Here is a tiny trained network, its code and every weight. The questions are about switching its units off for an input and a target symbol, where a switched-off unit gives its printed mean instead of its output.

import numpy as np


def w(rows, s, z=0):
    codes = np.array(rows[::2]) - 128.0
    scale = np.full(codes.shape[1], s)
    scale[-1] = z or s
    return codes * scale


def f(y):
    return np.maximum(y, 0)


def softmax(a):
    e = np.exp(a - a.max(-1, keepdims=True))
    return e / e.sum(-1, keepdims=True)


def log_softmax(a):
    a = a - a.max(-1, keepdims=True)
    return a - np.log(np.exp(a).sum(-1, keepdims=True))


def net(x, mask):
    ids = ['αεζθλμξπσφω'.index(c) for c in x.split()]
    T = len(ids)
    res = E[ids] + P[:T]
    u = 0
    for l in range(2):
        r = res
        for j in range(2):
            rows = slice(4 * j, 4 * j + 4)
            q, k, v = (r @ M[l][rows].T for M in (Q, K, V))
            z = softmax(np.where(np.tri(T) > 0, q @ k.T / 4**0.5, -1e9)) @ v
            o = O[l][rows]
            res = res + np.where(mask[u + j], z, o[:, -1]) @ o[:, :-1]
        u += 2
        y = f(res @ A[l][:, :-1].T + A[l][:, -1])
        res = res + np.where(mask[u : u + 4], y, B[l][:, -1]) @ B[l][:, :-1]
        u += 4
    return log_softmax(res[-1] @ U[:, :-1].T + U[:, -1])


Q, K, V, O, A, B = {}, {}, {}, {}, {}, {}
E = w([
[155,190,129],'α',
[119,145,132],'ε',
[123,158,127],'ζ',
[140,238,122],'θ',
[115,155,99],'λ',
[132,156,100],'μ',
[101,117,90],'ξ',
[120,68,40],'π',
[224,59,226],'σ',
[205,36,77],'φ',
[13,225,140],'ω',
],0.011)
P = w([
[120,197,133],'0',
[105,196,117],'1',
[93,137,82],'2',
[45,74,84],'3',
[17,104,106],'4',
[4,76,106],'5',
],0.0037)
Q[0] = w([
[150,112,252],'0.h1',
[105,153,48],'0.h1',
[175,157,184],'0.h1',
[179,216,95],'0.h1',
[129,58,72],'0.h2',
[223,141,188],'0.h2',
[174,80,146],'0.h2',
[171,24,255],'0.h2',
],0.0089)
K[0] = w([
[206,128,136],'0.h1',
[63,110,117],'0.h1',
[190,145,84],'0.h1',
[102,127,52],'0.h1',
[64,102,91],'0.h2',
[125,179,175],'0.h2',
[87,165,120],'0.h2',
[104,200,245],'0.h2',
],0.011)
V[0] = w([
[232,76,195],'0.h1',
[7,232,254],'0.h1',
[27,97,42],'0.h1',
[235,5,50],'0.h1',
[7,230,113],'0.h2',
[130,140,50],'0.h2',
[101,206,206],'0.h2',
[214,93,85],'0.h2',
],0.0064)
O[0] = w([
[210,168,170,3],'0.h1',
[2,124,186,161],'0.h1',
[63,8,65,175],'0.h1',
[250,120,100,37],'0.h1',
[37,175,171,187],'0.h2',
[97,156,110,215],'0.h2',
[127,160,189,90],'0.h2',
[168,160,70,163],'0.h2',
],0.0077,0.002)
A[0] = w([
[39,213,205,115],'0.n1',
[139,190,206,255],'0.n2',
[62,141,102,234],'0.n3',
[120,2,155,245],'0.n4',
],0.0086,0.0052)
B[0] = w([
[69,118,157,251],'0.n1',
[153,169,208,202],'0.n2',
[79,224,111,254],'0.n3',
[228,254,204,184],'0.n4',
],0.0068,0.0094)
Q[1] = w([
[64,213,1],'1.h1',
[103,35,155],'1.h1',
[176,242,79],'1.h1',
[25,117,192],'1.h1',
[19,192,148],'1.h2',
[210,204,52],'1.h2',
[160,255,112],'1.h2',
[198,85,97],'1.h2',
],0.0072)
K[1] = w([
[193,81,180],'1.h1',
[84,159,92],'1.h1',
[248,149,102],'1.h1',
[111,65,118],'1.h1',
[70,147,67],'1.h2',
[112,190,232],'1.h2',
[100,95,176],'1.h2',
[130,181,148],'1.h2',
],0.012)
V[1] = w([
[130,140,64],'1.h1',
[159,118,254],'1.h1',
[213,42,162],'1.h1',
[109,219,58],'1.h1',
[50,86,143],'1.h2',
[81,228,150],'1.h2',
[94,125,67],'1.h2',
[186,120,162],'1.h2',
],0.0069)
O[1] = w([
[134,92,37,123],'1.h1',
[193,153,254,150],'1.h1',
[141,34,208,103],'1.h1',
[114,222,38,161],'1.h1',
[70,35,144,156],'1.h2',
[189,16,107,252],'1.h2',
[101,85,64,128],'1.h2',
[78,247,109,92],'1.h2',
],0.005,0.016)
A[1] = w([
[234,166,126,27],'1.n1',
[39,229,10,100],'1.n2',
[142,2,147,51],'1.n3',
[202,138,232,2],'1.n4',
],0.005,0.0076)
B[1] = w([
[24,65,122,162],'1.n1',
[101,144,77,253],'1.n2',
[118,254,143,157],'1.n3',
[75,97,98,171],'1.n4',
],0.008,0.0069)
U = w([
[191,208,249,182],'α',
[132,153,202,147],'ε',
[105,178,166,91],'ζ',
[64,238,184,92],'θ',
[81,210,96,80],'λ',
[96,201,107,114],'μ',
[97,205,72,64],'ξ',
[151,138,2,137],'π',
[143,183,172,68],'σ',
[242,113,108,255],'φ',
[21,48,119,47],'ω',
],0.0064,0.0076)

Each question gives the input, a string of symbols that net reads in full, and the target symbol t.
The units are the heads (4 rows each of Q, K, V and O) and the neurons (one row each of A and B). Each row of codes is followed by its name. A weight is (code - 128) times the scale printed after its matrix; where a second scale follows, it is the last column's (O, A, B and U).
mask holds one flag per unit, layer by layer, with each layer's heads first. A switched-off unit (its flag False) gives its mean, the last column of its rows in O or B, instead of its output. The means were averaged over made-up inputs and are rounded, as every weight is.
A unit's drop is (log p(t) with every unit on - log p(t) with that unit switched off) / (log p(t) with every unit on - log p(t) with every unit switched off).
The circuit of an input: a set's keep is (log p(t) with only the set's units on - log p(t) with every unit switched off) / (log p(t) with every unit on - log p(t) with every unit switched off). Starting from all 12 units, units are removed one at a time, each time the one whose removal leaves the highest keep (on an exact tie, the one counted first), for as long as the keep stays at least 0.8.
circuit, biggest first: the units of the circuit, biggest drop first
k most important neurons: the k neurons with the biggest drops, biggest first
which heads matter: for each layer, one digit per head in row order, 1 if its drop is at least 0.15 and else 0, layers parted by /
input σ θ λ, target α: circuit, biggest first : (1.h1, 0.h1)
input α θ θ π φ λ, target φ: which heads matter : 11 / 01
input α ζ α ω θ μ, target ω: circuit, biggest first : (1.h2, 0.h1)
input θ θ σ, target α: which heads matter : 01 / 00
input ω π θ σ λ, target α: which heads matter : 01 / 10
input ε π λ ζ, target π: circuit, biggest first : (1.h1, 0.h1, 0.n2)
input α σ π, target α: circuit, biggest first : (1.h1, 1.h2, 0.h1)
input θ μ θ ω φ θ, target ω: most important neuron : (0.n1)
input ξ ω θ, target ω: 2 most important neurons : (0.n3, 0.n4)
input ε λ σ, target α: circuit, biggest first : (1.h2, 0.h1)
input α φ α ξ φ, target φ: which heads matter : 10 / 00
input π α θ, target π: which heads matter : 11 / 10
input φ α θ, target φ: circuit, biggest first : (1.h1, 0.h2, 0.h1)
input φ π α, target φ: circuit, biggest first : (0.h1, 0.n3)
input λ θ σ ξ, target α: which heads matter : 00 / 10
input θ π ξ, target π: which heads matter : 00 / 10
input θ σ ξ ε, target α: circuit, biggest first : (1.h1, 0.n2, 0.h1)
input ω μ π, target ω: circuit, biggest first : (0.h1)
input π θ π ξ λ, target π: circuit, biggest first : (1.h1, 0.n2, 0.h1)
input θ λ π θ φ π, target φ: which heads matter : 10 / 01
input π θ φ α π, target φ: 3 most important neurons : (0.n4, 0.n3, 0.n1)
